Below is a small trained network, with its code and all its weights. Each question gives an input and a class and asks what happens when units are switched off, that is, made to give their printed mean instead of their output.

import numpy as np


def w(rows, s, z=0):
    codes = np.array(rows[::2]) - 128.0
    scale = np.full(codes.shape[1], s)
    scale[-1] = z or s
    return codes * scale


def f(y):
    return y / 2 * (1 + np.tanh(0.7978845608 * (y + 0.044715 * y**3)))


def log_softmax(a):
    a = a - a.max(-1, keepdims=True)
    return a - np.log(np.exp(a).sum(-1, keepdims=True))


def net(x, mask):
    res = np.array(x, float).reshape(1, 5) / 4 @ E
    y = f(res @ A[0][:, :-1].T + A[0][:, -1])
    res = res + np.where(mask, y, B[0][:, -1]) @ B[0][:, :-1]
    return log_softmax(res[-1] @ U[:, :-1].T + U[:, -1])


A, B = {}, {}
E = w([
[92,254,234],'x0',
[48,203,94],'x1',
[96,42,125],'x2',
[13,46,187],'x3',
[120,207,176],'x4',
],0.0087)
A[0] = w([
[75,131,55,110],'neuron 0',
[3,83,119,247],'neuron 1',
[56,106,65,118],'neuron 2',
[193,99,166,168],'neuron 3',
[173,90,216,150],'neuron 4',
[171,103,156,144],'neuron 5',
[55,151,191,181],'neuron 6',
[118,75,81,204],'neuron 7',
[177,75,154,175],'neuron 8',
[170,162,87,115],'neuron 9',
[224,150,139,135],'neuron 10',
[107,115,113,112],'neuron 11',
],0.015,0.011)
B[0] = w([
[254,92,178,152],'neuron 0',
[157,182,212,249],'neuron 1',
[247,74,142,167],'neuron 2',
[34,130,138,177],'neuron 3',
[48,104,221,172],'neuron 4',
[90,136,155,156],'neuron 5',
[15,135,158,212],'neuron 6',
[136,210,155,210],'neuron 7',
[95,179,127,188],'neuron 8',
[225,232,2,164],'neuron 9',
[130,157,96,185],'neuron 10',
[203,153,125,133],'neuron 11',
],0.0077,0.017)
U = w([
[70,51,155,8],'0',
[13,152,196,189],'1',
[93,191,47,68],'2',
[104,139,124,79],'3',
[82,7,85,2],'4',
[137,158,136,240],'5',
],0.015,0.0083)

Each question gives the input, the list of numbers given to net, and the class t.
The units are the neurons (one row each of A and B). Each row of codes is followed by its name. A weight is (code - 128) times the scale printed after its matrix; where a second scale follows, it is the last column's (A, B and U).
mask holds one flag per neuron, in row order. A switched-off neuron (its flag False) gives its mean, the last column of its row in B, instead of its output. The means were averaged over made-up inputs and are rounded, as every weight is.
A unit's drop is (log p(t) with every unit on - log p(t) with that unit switched off) / (log p(t) with every unit on - log p(t) with every unit switched off).
The circuit of an input: a set's keep is (log p(t) with only the set's units on - log p(t) with every unit switched off) / (log p(t) with every unit on - log p(t) with every unit switched off). Starting from all 12 units, units are removed one at a time, each time the one whose removal leaves the highest keep (on an exact tie, the one counted first), for as long as the keep stays at least 0.8.
circuit, biggest first: the units of the circuit, biggest drop first
top k neurons: the k neurons with the biggest drops, biggest first
drop of u: that unit's drop, to one decimal
input [-8,-6,5,3,-5], class 1: circuit, biggest first	neuron 7
input [-7,4,-2,-1,4], class 5: circuit, biggest first	neuron 0; neuron 6
input [0,2,8,-7,-5], class 2: circuit, biggest first	neuron 1; neuron 4
input [-8,-3,1,4,-1], class 5: circuit, biggest first	neuron 6; neuron 7
input [-6,-2,5,4,0], class 5: top 2 neurons	neuron 6; neuron 2
input [-4,0,7,-7,0], class 2: circuit, biggest first	neuron 1; neuron 9
input [-5,-5,3,-1,-8], class 1: top 2 neurons	neuron 3; neuron 7
input [-8,-1,7,-2,0], class 5: top 3 neurons	neuron 7; neuron 6; neuron 2
input [-2,-7,4,-4,5], class 1: top 2 neurons	neuron 4; neuron 3
input [-3,8,-3,4,-4], class 5: top 2 neurons	neuron 2; neuron 0
input [1,-7,-3,-8,2], class 2: drop of neuron 9	0.1
input [2,-7,1,-8,1], class 2: drop of neuron 9	0.3
input [3,-5,3,-8,7], class 2: drop of neuron 1	0.2
input [-6,7,4,-5,-4], class 5: circuit, biggest first	neuron 0
